Here is a tiny trained network, its code and every weight. The questions are about switching its units off for an input and a class, where a switched-off unit gives its printed mean instead of its output.

import numpy as np


def w(rows, s, z=0):
    codes = np.array(rows[::2]) - 128.0
    scale = np.full(codes.shape[1], s)
    scale[-1] = z or s
    return codes * scale


def norm(h):
    return h / np.sqrt((h * h).mean(-1, keepdims=True) + 1e-5)


def f(y):
    return np.maximum(y, 0)


def log_softmax(a):
    a = a - a.max(-1, keepdims=True)
    return a - np.log(np.exp(a).sum(-1, keepdims=True))


def net(x, mask):
    res = np.array(x, float).reshape(1, 5) / 4 @ E
    u = 0
    for l in range(4):
        y = f(norm(res) @ A[l][:, :-1].T + A[l][:, -1])
        res = res + np.where(mask[u : u + 9], y, B[l][:, -1]) @ B[l][:, :-1]
        u += 9
    return log_softmax(norm(res)[-1] @ U[:, :-1].T + U[:, -1])


A, B = {}, {}
E = w([
[152,64,154,117,160,140,162,148,211,241],'x0',
[10,124,104,99,155,179,160,98,192,100],'x1',
[208,103,79,1,149,150,141,91,139,96],'x2',
[51,115,28,75,103,58,36,140,88,207],'x3',
[142,138,100,153,30,95,76,67,228,118],'x4',
],0.0089)
A[0] = w([
[186,166,229,108,115,180,171,127,154,133,57],'L0N1',
[147,40,104,103,123,102,197,170,208,198,21],'L0N2',
[162,88,78,50,165,145,123,126,169,105,58],'L0N3',
[126,112,160,103,196,81,227,181,124,201,124],'L0N4',
[9,148,36,143,197,254,158,40,167,137,50],'L0N5',
[72,161,134,196,94,151,148,177,125,136,4],'L0N6',
[106,180,126,118,101,133,147,139,96,50,11],'L0N7',
[58,139,42,71,150,111,60,188,124,226,73],'L0N8',
[110,79,83,139,101,136,180,86,19,36,114],'L0N9',
],0.0075,0.0042)
B[0] = w([
[108,113,177,121,116,154,155,147,109,71,186],'L0N1',
[131,99,92,171,74,179,92,176,144,144,189],'L0N2',
[121,141,38,128,101,117,233,143,96,120,189],'L0N3',
[124,162,101,142,161,201,92,153,109,138,206],'L0N4',
[140,132,163,116,183,34,101,254,214,71,229],'L0N5',
[104,154,98,130,106,134,206,147,81,113,155],'L0N6',
[79,101,86,210,143,152,50,107,132,109,159],'L0N7',
[135,32,242,102,115,125,115,69,75,88,254],'L0N8',
[145,99,78,200,169,232,111,150,126,134,202],'L0N9',
],0.0081,0.0071)
A[1] = w([
[182,96,128,157,140,158,190,159,115,68,112],'L1N1',
[137,154,141,133,9,128,93,40,254,117,8],'L1N2',
[106,164,116,117,116,125,68,108,98,82,42],'L1N3',
[214,146,162,145,73,148,95,154,73,141,120],'L1N4',
[116,156,167,217,171,100,142,109,114,139,137],'L1N5',
[158,104,100,163,87,65,103,89,197,109,81],'L1N6',
[83,166,112,133,79,192,93,65,118,122,4],'L1N7',
[68,142,159,184,123,89,183,147,147,217,106],'L1N8',
[110,140,118,82,102,97,77,89,157,132,96],'L1N9',
],0.0077,0.0041)
B[1] = w([
[108,172,145,91,78,90,99,59,163,176,253],'L1N1',
[91,208,108,165,227,109,178,69,77,255,210],'L1N2',
[93,72,102,171,165,184,92,148,157,85,167],'L1N3',
[75,150,62,85,160,66,79,207,253,103,226],'L1N4',
[164,104,100,38,88,91,203,94,106,116,193],'L1N5',
[115,167,119,137,245,150,147,97,115,112,200],'L1N6',
[143,117,143,180,119,157,125,131,135,141,145],'L1N7',
[128,116,82,161,9,110,153,153,100,114,175],'L1N8',
[109,124,196,149,156,114,167,83,94,152,177],'L1N9',
],0.0084,0.0052)
A[2] = w([
[174,160,255,158,90,170,192,72,183,68,5],'L2N1',
[179,120,24,79,98,173,167,86,149,123,37],'L2N2',
[166,97,165,172,124,160,124,84,188,174,161],'L2N3',
[151,119,47,71,136,146,168,105,158,96,87],'L2N4',
[147,59,138,125,111,168,149,173,195,227,16],'L2N5',
[143,176,147,113,167,54,94,148,177,150,62],'L2N6',
[238,148,119,139,145,52,94,185,103,167,70],'L2N7',
[100,133,183,91,219,217,114,219,33,175,104],'L2N8',
[47,117,158,202,77,124,123,168,126,166,57],'L2N9',
],0.0092,0.0026)
B[2] = w([
[83,151,198,8,91,106,20,94,84,149,196],'L2N1',
[194,155,90,146,52,107,177,81,90,132,194],'L2N2',
[86,126,137,131,180,213,117,47,128,139,173],'L2N3',
[116,88,213,204,71,104,204,221,90,148,201],'L2N4',
[158,75,128,234,142,249,83,186,96,77,201],'L2N5',
[113,147,113,74,182,99,144,198,159,114,173],'L2N6',
[92,120,190,117,203,86,166,226,188,27,180],'L2N7',
[145,216,62,137,120,76,126,2,220,180,254],'L2N8',
[230,76,98,86,95,121,216,144,136,132,200],'L2N9',
],0.0077,0.0074)
A[3] = w([
[196,170,155,118,158,115,83,190,71,119,44],'L3N1',
[149,113,98,229,156,253,56,164,90,129,67],'L3N2',
[214,89,69,30,175,154,168,102,101,124,128],'L3N3',
[141,187,121,175,133,137,40,140,46,31,3],'L3N4',
[140,219,87,169,236,107,175,47,124,172,39],'L3N5',
[177,191,224,58,131,221,134,114,130,135,64],'L3N6',
[122,1,106,74,107,53,12,96,34,174,48],'L3N7',
[116,162,40,179,95,82,111,116,86,28,119],'L3N8',
[162,114,114,158,13,80,237,142,81,156,80],'L3N9',
],0.0082,0.003)
B[3] = w([
[13,53,76,148,228,61,125,88,195,86,155],'L3N1',
[162,53,47,178,137,208,77,76,102,110,215],'L3N2',
[96,130,182,233,85,98,202,137,72,152,193],'L3N3',
[221,12,134,193,169,185,82,97,106,167,192],'L3N4',
[142,187,54,105,201,81,109,123,109,234,254],'L3N5',
[44,90,133,151,98,75,46,109,67,103,203],'L3N6',
[71,239,255,83,78,183,35,55,146,55,241],'L3N7',
[199,66,151,152,114,217,206,168,171,196,249],'L3N8',
[146,165,87,85,122,123,244,126,39,95,235],'L3N9',
],0.0081,0.006)
U = w([
[68,148,222,94,90,128,27,47,84,96,148],'0',
[188,60,76,215,153,232,101,115,121,157,134],'1',
[113,209,68,138,211,65,146,70,107,231,129],'2',
[143,131,125,132,39,81,255,154,56,101,135],'3',
[99,103,136,117,210,49,118,224,250,19,121],'4',
[169,170,78,93,89,140,91,122,163,128,135],'5',
[212,171,59,30,33,132,57,173,168,137,11],'6',
],0.012,0.011)

Each question gives the input, the list of numbers given to net, and the class t.
The units are the neurons (one row each of A and B). Each row of codes is followed by its name. A weight is (code - 128) times the scale printed after its matrix; where a second scale follows, it is the last column's (A, B and U).
mask holds one flag per neuron, layer by layer. A switched-off neuron (its flag False) gives its mean, the last column of its row in B, instead of its output. The means were averaged over made-up inputs and are rounded, as every weight is.
A unit's drop is (log p(t) with every unit on - log p(t) with that unit switched off) / (log p(t) with every unit on - log p(t) with every unit switched off).
The circuit of an input: a set's keep is (log p(t) with only the set's units on - log p(t) with every unit switched off) / (log p(t) with every unit on - log p(t) with every unit switched off). Starting from the 12 units with the biggest drops (on a tie, the unit counted first), units are removed one at a time, each time the one whose removal leaves the highest keep (on an exact tie, the one counted first), for as long as the keep stays at least 0.8.
units of the circuit, in order: the units of the circuit, biggest drop first
unit that matters most: the unit with the biggest drop
top k neurons: the k neurons with the biggest drops, biggest first
top k neurons in layer l: the k neurons of layer l with the biggest drops, biggest first
input [-2,3,2,-3,5], class 2: top neuron -> L1N2
input [7,-8,3,-6,8], class 2: units of the circuit, in order -> L1N2, L1N6
input [-4,2,-6,-5,6], class 2: units of the circuit, in order -> L1N2, L3N5
input [-4,-6,3,4,-2], class 4: top 2 neurons -> L1N4, L2N7
input [2,6,0,6,5], class 0: top 3 neurons -> L0N8, L1N4, L3N7
input [2,-6,-7,6,0], class 3: units of the circuit, in order -> L2N9, L3N9
input [-2,-6,-2,-6,-4], class 0: top 2 neurons -> L2N1, L0N1
input [1,3,7,-6,5], class 3: top 3 neurons -> L0N3, L2N2, L0N8
input [-2,7,-5,4,6], class 4: top 2 neurons -> L0N5, L2N8
input [6,1,5,7,5], class 0: units of the circuit, in order -> L0N8, L3N7
input [2,-7,-1,-2,-6], class 4: top 2 neurons in layer 0 -> L0N9, L0N8
input [7,4,-8,4,0], class 3: units of the circuit, in order -> L1N8, L2N9
input [-1,-1,-7,8,-7], class 0: top 2 neurons -> L0N8, L3N7
input [2,-7,-2,-2,-5], class 4: units of the circuit, in order -> L2N7
input [-6,6,4,-3,5], class 1: units of the circuit, in order -> L0N9, L3N8
input [2,-8,-2,8,5], class 0: top 2 neurons -> L0N8, L0N5
input [5,-8,6,8,-6], class 0: top 3 neurons -> L0N8, L3N7, L0N5
input [-6,2,0,-6,-2], class 0: top 3 neurons -> L2N1, L1N1, L0N4
input [8,1,1,8,4], class 0: top 2 neurons -> L0N8, L3N7
input [-1,8,5,7,-4], class 4: top neuron -> L0N5
input [-3,5,-4,-7,-8], class 2: top 3 neurons -> L2N8, L0N8, L3N5
input [-5,-5,6,-2,-6], class 2: top 3 neurons in layer 3 -> L3N5, L3N1, L3N2
input [-4,2,-1,-3,3], class 1: top 2 neurons -> L0N7, L0N8
input [-8,8,-7,5,-3], class 1: units of the circuit, in order -> L3N8, L3N4
input [-5,-7,5,5,8], class 2: units of the circuit, in order -> L1N2, L1N6
input [1,-2,-2,-4,4], class 0: top 3 neurons in layer 0 -> L0N1, L0N2, L0N7
input [8,0,-5,3,-4], class 1: unit that matters most -> L2N5
input [1,-6,0,-3,-7], class 2: top 2 neurons in layer 0 -> L0N4, L0N5
